Below are the code and all the weights of a small trained network. Each question names an input and a target symbol and asks about switching units off, where a switched-off unit gives its printed mean instead of its output.

import numpy as np


def w(rows, s, z=0):
    codes = np.array(rows[::2]) - 128.0
    scale = np.full(codes.shape[1], s)
    scale[-1] = z or s
    return codes * scale


def norm(h):
    return h / np.sqrt((h * h).mean(-1, keepdims=True) + 1e-5)


def f(y):
    return np.maximum(y, 0)


def softmax(a):
    e = np.exp(a - a.max(-1, keepdims=True))
    return e / e.sum(-1, keepdims=True)


def log_softmax(a):
    a = a - a.max(-1, keepdims=True)
    return a - np.log(np.exp(a).sum(-1, keepdims=True))


def net(x, mask):
    ids = ['αεζημξπτφ'.index(c) for c in x.split()]
    T = len(ids)
    res = E[ids] + P[:T]
    u = 0
    for l in range(2):
        q, k, v = (norm(res) @ M[l].T for M in (Q, K, V))
        z = softmax(np.where(np.tri(T) > 0, q @ k.T / 2**0.5, -1e9)) @ v
        res = res + np.where(mask[u], z, O[l][:, -1]) @ O[l][:, :-1]
        u += 1
        y = f(norm(res) @ A[l][:, :-1].T + A[l][:, -1])
        res = res + np.where(mask[u : u + 8], y, B[l][:, -1]) @ B[l][:, :-1]
        u += 8
    return log_softmax(norm(res)[-1] @ U[:, :-1].T + U[:, -1])


Q, K, V, O, A, B = {}, {}, {}, {}, {}, {}
E = w([
[171,146,172,165],'α',
[33,188,26,33],'ε',
[82,201,111,23],'ζ',
[174,115,105,181],'η',
[125,191,244,146],'μ',
[106,190,238,146],'ξ',
[52,32,82,98],'π',
[74,254,147,112],'τ',
[200,150,8,137],'φ',
],0.015)
P = w([
[253,221,142,141],'0',
[213,188,138,161],'1',
[177,174,139,161],'2',
[155,159,143,153],'3',
[125,147,156,145],'4',
[110,142,162,143],'5',
[91,131,170,143],'6',
[69,121,173,143],'7',
[46,112,187,140],'8',
[25,105,195,145],'9',
[21,97,210,139],'10',
[22,98,222,142],'11',
],0.0058)
Q[0] = w([
[199,99,147,250],'0.h0',
[110,76,88,165],'0.h0',
],0.013)
K[0] = w([
[250,122,103,150],'0.h0',
[132,49,62,81],'0.h0',
],0.011)
V[0] = w([
[17,189,243,173],'0.h0',
[138,25,254,50],'0.h0',
],0.0055)
O[0] = w([
[112,124,65,242,251],'0.h0',
[200,38,107,1,5],'0.h0',
],0.0097,0.003)
A[0] = w([
[141,188,59,124,8],'0.n0',
[110,57,104,147,80],'0.n1',
[121,74,225,138,14],'0.n2',
[249,97,100,91,219],'0.n3',
[181,103,80,175,197],'0.n4',
[126,102,108,186,27],'0.n5',
[162,53,155,185,6],'0.n6',
[138,82,61,191,26],'0.n7',
],0.014,0.0017)
B[0] = w([
[94,68,122,145,254],'0.n0',
[161,184,169,99,149],'0.n1',
[129,96,77,163,197],'0.n2',
[174,143,166,170,152],'0.n3',
[175,147,149,199,169],'0.n4',
[118,80,95,111,165],'0.n5',
[66,78,172,116,158],'0.n6',
[215,245,54,129,149],'0.n7',
],0.012,0.0052)
Q[1] = w([
[111,251,138,135],'1.h0',
[83,177,157,82],'1.h0',
],0.014)
K[1] = w([
[115,99,2,208],'1.h0',
[174,34,32,94],'1.h0',
],0.007)
V[1] = w([
[70,197,183,195],'1.h0',
[5,134,255,121],'1.h0',
],0.0058)
O[1] = w([
[225,75,114,81,254],'1.h0',
[153,125,245,125,167],'1.h0',
],0.011,0.0053)
A[1] = w([
[220,51,69,227,206],'1.n0',
[232,127,150,1,3],'1.n1',
[138,227,79,99,43],'1.n2',
[215,231,194,169,112],'1.n3',
[25,160,191,167,114],'1.n4',
[50,161,191,186,96],'1.n5',
[95,128,147,83,57],'1.n6',
[71,63,71,181,127],'1.n7',
],0.0098,0.0057)
B[1] = w([
[53,95,190,52,254],'1.n0',
[201,219,175,58,138],'1.n1',
[2,128,211,160,136],'1.n2',
[201,101,24,208,216],'1.n3',
[188,105,52,121,199],'1.n4',
[200,101,150,119,193],'1.n5',
[115,58,108,40,136],'1.n6',
[162,128,172,176,173],'1.n7',
],0.0084,0.0099)
U = w([
[99,29,139,162,87],'α',
[12,209,105,198,254],'ε',
[120,120,78,117,25],'ζ',
[105,160,126,145,60],'η',
[228,133,74,199,185],'μ',
[111,158,117,147,48],'ξ',
[171,213,123,61,203],'π',
[41,123,194,147,197],'τ',
[127,136,66,117,31],'φ',
],0.011,0.005)

Each question gives the input, a string of symbols that net reads in full, and the target symbol t.
The units are the heads (2 rows each of Q, K, V and O) and the neurons (one row each of A and B). Each row of codes is followed by its name. A weight is (code - 128) times the scale printed after its matrix; where a second scale follows, it is the last column's (O, A, B and U).
mask holds one flag per unit, layer by layer, with each layer's heads first. A switched-off unit (its flag False) gives its mean, the last column of its rows in O or B, instead of its output. The means were averaged over made-up inputs and are rounded, as every weight is.
A unit's drop is (log p(t) with every unit on - log p(t) with that unit switched off) / (log p(t) with every unit on - log p(t) with every unit switched off).
The circuit of an input: a set's keep is (log p(t) with only the set's units on - log p(t) with every unit switched off) / (log p(t) with every unit on - log p(t) with every unit switched off). Starting from the 12 units with the biggest drops (on a tie, the unit counted first), units are removed one at a time, each time the one whose removal leaves the highest keep (on an exact tie, the one counted first), for as long as the keep stays at least 0.8.
circuit, biggest first: the units of the circuit, biggest drop first
unit that matters most: the unit with the biggest drop
top k neurons: the k neurons with the biggest drops, biggest first
top k neurons in layer l: the k neurons of layer l with the biggest drops, biggest first
drop when u is switched off: that unit's drop, to one decimal
input ξ μ φ φ μ, target α: top 2 neurons : [1.n0 0.n0]
input φ τ φ, target α: circuit, biggest first : [0.n0 1.n0]
input η μ φ π η τ π μ η, target τ: top 2 neurons : [0.n2 1.n0]
input μ η α ζ φ π, target π: circuit, biggest first : [0.h0 0.n1 1.n1]
input π ζ π μ ξ τ α ε τ φ φ, target α: circuit, biggest first : [1.n0]
input ξ π ζ ζ η ξ ξ ζ, target α: circuit, biggest first : [0.h0 0.n0]
input α η φ ξ η π ε τ ε φ ζ ζ, target ε: top 4 neurons : [0.n0 1.n3 0.n6 1.n0]
input π ξ τ τ τ η η, target α: top 2 neurons in layer 1 : [1.n0 1.n4]
input η η ξ τ π ζ ξ τ τ π ξ η, target τ: circuit, biggest first : [1.n3 1.n0]
input ζ φ η α ζ ξ, target μ: top 2 neurons : [0.n0 1.n3]
input φ ξ α ξ μ π φ τ φ, target τ: top 2 neurons : [0.n0 1.n0]
input τ ζ α ε, target ε: top 2 neurons : [1.n3 1.n0]
input μ ξ μ, target α: top 2 neurons in layer 0 : [0.n2 0.n5]
input ζ ξ ζ, target α: unit that matters most : 0.n0
input φ α π η π α, target α: top 2 neurons in layer 0 : [0.n2 0.n1]
input η π ξ τ ζ, target μ: top 2 neurons : [0.n0 1.n0]
input ξ ξ η ξ τ α τ α α, target τ: top 2 neurons : [0.n2 1.n0]
input φ ξ τ τ π φ ε τ τ μ, target μ: top 2 neurons in layer 1 : [1.n4 1.n5]
input φ ζ η π ξ ξ η, target α: top 4 neurons in layer 0 : [0.n1 0.n2 0.n0 0.n5]
input α τ ξ μ α μ ξ μ φ ξ π α, target τ: unit that matters most : 1.n3
input π φ τ η τ τ ζ, target μ: top 2 neurons in layer 1 : [1.n0 1.n7]
input τ α τ α α α π, target π: top 3 neurons in layer 0 : [0.n1 0.n7 0.n0]
input α ε μ μ α, target α: drop when 1.n1 is switched off : 0.0
input τ τ π τ φ ξ, target μ: drop when 1.n3 is switched off : 0.1
input φ φ ζ α α τ η π φ, target τ: drop when 1.n0 is switched off : 0.8
input ζ π α ζ ζ τ ζ ζ ε η ζ μ, target μ: drop when 1.n4 is switched off : 0.2
input ε φ φ τ φ μ ζ, target ε: top neuron in layer 0 : [0.n6]
